Here is a tiny trained network, its code and every weight. The questions are about switching its units off for an input and a class, where a switched-off unit gives its printed mean instead of its output.

import numpy as np


def w(rows, s, z=0):
    codes = np.array(rows[::2]) - 128.0
    scale = np.full(codes.shape[1], s)
    scale[-1] = z or s
    return codes * scale


def f(y):
    return y / 2 * (1 + np.tanh(0.7978845608 * (y + 0.044715 * y**3)))


def log_softmax(a):
    a = a - a.max(-1, keepdims=True)
    return a - np.log(np.exp(a).sum(-1, keepdims=True))


def net(x, mask):
    res = np.array(x, float).reshape(1, 5) / 4 @ E
    y = f(res @ A[0][:, :-1].T + A[0][:, -1])
    res = res + np.where(mask, y, B[0][:, -1]) @ B[0][:, :-1]
    return log_softmax(res[-1] @ U[:, :-1].T + U[:, -1])


A, B = {}, {}
E = w([
[27,172,91],'x0',
[192,254,141],'x1',
[131,120,16],'x2',
[50,79,84],'x3',
[88,120,147],'x4',
],0.0092)
A[0] = w([
[142,174,124,42],'n1',
[67,201,140,70],'n2',
[230,80,92,179],'n3',
[194,74,179,163],'n4',
[144,163,117,14],'n5',
[52,123,143,252],'n6',
[146,136,9,184],'n7',
[175,150,69,79],'n8',
[253,68,43,190],'n9',
[120,178,163,255],'n10',
],0.011,0.0056)
B[0] = w([
[166,193,82,137],'n1',
[194,111,123,167],'n2',
[97,139,245,221],'n3',
[116,54,144,213],'n4',
[111,176,82,123],'n5',
[167,77,118,236],'n6',
[63,76,138,250],'n7',
[68,203,134,157],'n8',
[80,99,185,255],'n9',
[209,128,148,224],'n10',
],0.012,0.0076)
U = w([
[142,93,83,22],'0',
[64,124,47,116],'1',
[209,178,123,157],'2',
[146,142,84,9],'3',
[182,190,76,180],'4',
[110,106,8,144],'5',
[61,137,189,67],'6',
[144,47,200,184],'7',
],0.013)

Each question gives the input, the list of numbers given to net, and the class t.
The units are the neurons (one row each of A and B). Each row of codes is followed by its name. A weight is (code - 128) times the scale printed after its matrix; where a second scale follows, it is the last column's (A, B and U).
mask holds one flag per neuron, in row order. A switched-off neuron (its flag False) gives its mean, the last column of its row in B, instead of its output. The means were averaged over made-up inputs and are rounded, as every weight is.
A unit's drop is (log p(t) with every unit on - log p(t) with that unit switched off) / (log p(t) with every unit on - log p(t) with every unit switched off).
The circuit of an input: a set's keep is (log p(t) with only the set's units on - log p(t) with every unit switched off) / (log p(t) with every unit on - log p(t) with every unit switched off). Starting from all 10 units, units are removed one at a time, each time the one whose removal leaves the highest keep (on an exact tie, the one counted first), for as long as the keep stays at least 0.8.
circuit, biggest first: the units of the circuit, biggest drop first
k most important neurons: the k neurons with the biggest drops, biggest first
drop of u: that unit's drop, to one decimal
input [5,4,4,-7,6], class 4: circuit, biggest first : (n3 n9)
input [5,-6,6,-6,0], class 5: 4 most important neurons : (n3 n4 n10 n9)
input [8,7,-6,-6,2], class 2: most important neuron : (n10)
input [3,8,7,6,-7], class 1: circuit, biggest first : (n7 n8)
input [5,1,0,1,5], class 5: 3 most important neurons : (n3 n9 n4)
input [2,4,6,6,8], class 5: 3 most important neurons : (n3 n9 n6)
input [2,-3,4,0,2], class 5: 4 most important neurons : (n3 n9 n4 n10)
input [8,3,2,4,-8], class 5: 3 most important neurons : (n3 n9 n2)
input [2,6,-4,0,-1], class 2: drop of n10 : 0.1
input [1,3,-3,6,1], class 2: drop of n9 : 0.3
input [-1,8,-2,8,0], class 2: drop of n1 : 0.0
